Here is a tiny trained network, its code and every weight. The questions are about switching its units off for an input and a target symbol, where a switched-off unit gives its printed mean instead of its output.

import numpy as np


def w(rows, s, z=0):
    codes = np.array(rows[::2]) - 128.0
    scale = np.full(codes.shape[1], s)
    scale[-1] = z or s
    return codes * scale


def f(y):
    return y / 2 * (1 + np.tanh(0.7978845608 * (y + 0.044715 * y**3)))


def softmax(a):
    e = np.exp(a - a.max(-1, keepdims=True))
    return e / e.sum(-1, keepdims=True)


def log_softmax(a):
    a = a - a.max(-1, keepdims=True)
    return a - np.log(np.exp(a).sum(-1, keepdims=True))


def net(x, mask):
    ids = ['ΛΠΣΨΩαβδεζηθμξτ'.index(c) for c in x.split()]
    T = len(ids)
    res = E[ids] + P[:T]
    u = 0
    for l in range(3):
        q, k, v = (res @ M[l].T for M in (Q, K, V))
        z = softmax(np.where(np.tri(T) > 0, q @ k.T / 2**0.5, -1e9)) @ v
        res = res + np.where(mask[u], z, O[l][:, -1]) @ O[l][:, :-1]
        u += 1
        y = f(res @ A[l][:, :-1].T + A[l][:, -1])
        res = res + np.where(mask[u : u + 4], y, B[l][:, -1]) @ B[l][:, :-1]
        u += 4
    return log_softmax(res[-1] @ U[:, :-1].T + U[:, -1])


Q, K, V, O, A, B = {}, {}, {}, {}, {}, {}
E = w([
[195,153,114],'Λ',
[36,25,152],'Π',
[81,188,153],'Σ',
[147,116,111],'Ψ',
[75,178,114],'Ω',
[73,10,67],'α',
[132,97,137],'β',
[136,173,119],'δ',
[25,221,124],'ε',
[102,202,179],'ζ',
[182,112,68],'η',
[138,105,99],'θ',
[131,74,44],'μ',
[83,246,149],'ξ',
[12,234,191],'τ',
],0.012)
P = w([
[133,107,140],'0',
[108,167,8],'1',
[147,124,172],'2',
[146,111,118],'3',
[82,131,27],'4',
[146,125,172],'5',
[146,111,117],'6',
[66,118,41],'7',
[146,127,172],'8',
[147,111,116],'9',
[63,105,49],'10',
[146,125,171],'11',
],0.018)
Q[0] = w([
[3,135,250],'0.h0',
[37,99,44],'0.h0',
],0.0072)
K[0] = w([
[120,104,254],'0.h0',
[91,8,138],'0.h0',
],0.0087)
V[0] = w([
[101,150,157],'0.h0',
[224,178,255],'0.h0',
],0.0033)
O[0] = w([
[127,83,135,127],'0.h0',
[151,2,249,4],'0.h0',
],0.0038,0.0028)
A[0] = w([
[230,153,177,206],'0.n0',
[142,223,254,4],'0.n1',
[60,215,182,118],'0.n2',
[166,129,178,163],'0.n3',
],0.012,0.0034)
B[0] = w([
[153,216,105,208],'0.n0',
[180,9,148,225],'0.n1',
[192,91,75,254],'0.n2',
[184,177,151,166],'0.n3',
],0.014,0.003)
Q[1] = w([
[168,216,7],'1.h0',
[1,31,147],'1.h0',
],0.0025)
K[1] = w([
[162,29,48],'1.h0',
[3,82,129],'1.h0',
],0.0026)
V[1] = w([
[251,34,212],'1.h0',
[242,195,132],'1.h0',
],0.0029)
O[1] = w([
[46,219,64,245],'1.h0',
[146,27,4,72],'1.h0',
],0.0022,0.00012)
A[1] = w([
[121,82,248,254],'1.n0',
[122,132,203,191],'1.n1',
[148,125,243,102],'1.n2',
[143,128,190,48],'1.n3',
],0.017,0.0053)
B[1] = w([
[20,90,95,255],'1.n0',
[88,160,149,162],'1.n1',
[73,159,247,190],'1.n2',
[104,147,248,143],'1.n3',
],0.011,0.008)
Q[2] = w([
[253,34,80],'2.h0',
[215,126,113],'2.h0',
],0.0046)
K[2] = w([
[159,3,194],'2.h0',
[183,89,191],'2.h0',
],0.005)
V[2] = w([
[122,254,111],'2.h0',
[238,41,125],'2.h0',
],0.0057)
O[2] = w([
[68,254,149,85],'2.h0',
[208,167,165,1],'2.h0',
],0.004,0.0045)
A[2] = w([
[143,169,255,33],'2.n0',
[22,138,78,1],'2.n1',
[118,97,122,80],'2.n2',
[66,182,108,231],'2.n3',
],0.0097,0.0076)
B[2] = w([
[253,92,188,182],'2.n0',
[182,127,39,232],'2.n1',
[171,125,95,139],'2.n2',
[116,175,158,254],'2.n3',
],0.011,0.012)
U = w([
[173,223,62,151],'Λ',
[106,130,91,251],'Π',
[106,129,122,215],'Σ',
[106,188,181,76],'Ψ',
[142,171,144,185],'Ω',
[153,98,121,110],'α',
[3,190,182,70],'β',
[111,194,147,169],'δ',
[162,109,146,21],'ε',
[79,97,149,31],'ζ',
[181,136,122,139],'η',
[97,128,161,115],'θ',
[148,128,125,95],'μ',
[239,141,89,3],'ξ',
[201,83,88,14],'τ',
],0.012,0.0065)

Each question gives the input, a string of symbols that net reads in full, and the target symbol t.
The units are the heads (2 rows each of Q, K, V and O) and the neurons (one row each of A and B). Each row of codes is followed by its name. A weight is (code - 128) times the scale printed after its matrix; where a second scale follows, it is the last column's (O, A, B and U).
mask holds one flag per unit, layer by layer, with each layer's heads first. A switched-off unit (its flag False) gives its mean, the last column of its rows in O or B, instead of its output. The means were averaged over made-up inputs and are rounded, as every weight is.
A unit's drop is (log p(t) with every unit on - log p(t) with that unit switched off) / (log p(t) with every unit on - log p(t) with every unit switched off).
The circuit of an input: a set's keep is (log p(t) with only the set's units on - log p(t) with every unit switched off) / (log p(t) with every unit on - log p(t) with every unit switched off). Starting from the 12 units with the biggest drops (on a tie, the unit counted first), units are removed one at a time, each time the one whose removal leaves the highest keep (on an exact tie, the one counted first), for as long as the keep stays at least 0.8.
units of the circuit, in order: the units of the circuit, biggest drop first
top k neurons: the k neurons with the biggest drops, biggest first
k most important neurons of layer l: the k neurons of layer l with the biggest drops, biggest first
drop of u: that unit's drop, to one decimal
input β β τ Λ δ τ β Ψ, target Λ: top 3 neurons : (0.n1; 0.n2; 2.n1)
input Π Σ Π ζ Π ζ μ Π ζ ζ δ, target Λ: units of the circuit, in order : (0.n1; 2.n1)
input Π Π ε Σ ζ Ψ Λ β, target Λ: top neuron : (0.n1)
input Ω Ψ Π ζ μ, target Λ: units of the circuit, in order : (0.h0; 2.n1)
input Π ζ τ Ω ε β ζ Π ζ Π θ, target Λ: units of the circuit, in order : (0.n1; 0.h0; 2.n1)
input τ ζ ξ μ Π τ Π Ψ β Λ τ τ, target ζ: top 3 neurons : (1.n0; 0.n1; 0.n2)
input Π Σ Σ Π Σ δ Σ μ, target Λ: top 2 neurons : (0.n1; 2.n1)
input α Ω Λ, target ξ: top 3 neurons : (0.n0; 1.n0; 0.n1)
input Π β η Σ Π τ β Λ ζ ξ, target ξ: top 3 neurons : (0.n2; 0.n1; 1.n0)
input Π β Λ Ψ δ Ψ Π Σ, target Λ: top 2 neurons : (0.n1; 1.n2)
input η Π Λ Π μ β Π η Π Λ ξ, target Λ: 2 most important neurons of layer 1 : (1.n2; 1.n3)
input Λ Ψ β Λ ε Ψ Ω ζ τ, target ζ: top 4 neurons : (1.n0; 0.n1; 1.n2; 0.n2)
input ζ Ω Π Π Ψ μ ζ Π δ Π θ, target Λ: top 4 neurons : (0.n1; 0.n2; 2.n1; 1.n2)
input ζ θ Ψ τ Σ Ψ τ Π, target Λ: top 2 neurons : (2.n1; 0.n1)
input β ε β ε ζ Λ δ β Λ, target ξ: top 3 neurons : (0.n0; 1.n0; 2.n0)
input Π Ψ ε θ Π θ ξ, target ξ: top 4 neurons : (0.n2; 1.n0; 0.n1; 1.n2)
input β Π Ψ Σ Σ Ω η Π Σ Λ ζ, target Λ: top 2 neurons : (0.n1; 1.n2)
input β Σ η Π Λ Π, target β: top neuron : (1.n0)
input δ δ Σ ε Π Ψ Ψ Λ ξ Λ, target Λ: 2 most important neurons of layer 1 : (1.n2; 1.n0)
input ζ ε β Λ δ Σ Ω Π Ψ τ, target τ: most important neuron of layer 2 : (2.n3)
input ξ Λ ζ β Ω ζ Π Σ, target Λ: drop of 0.n1 : 0.6
input η Ψ Ψ Λ Π ζ, target ε: drop of 1.n3 : 0.3
input Λ β α ξ α Π Λ Λ α Π, target Π: drop of 2.n0 : 0.2
input Σ Ω Σ η τ, target Λ: drop of 0.n1 : 0.5
input ζ μ α τ δ Π Π μ β Λ, target Λ: 2 most important neurons of layer 0 : (0.n0; 0.n1)
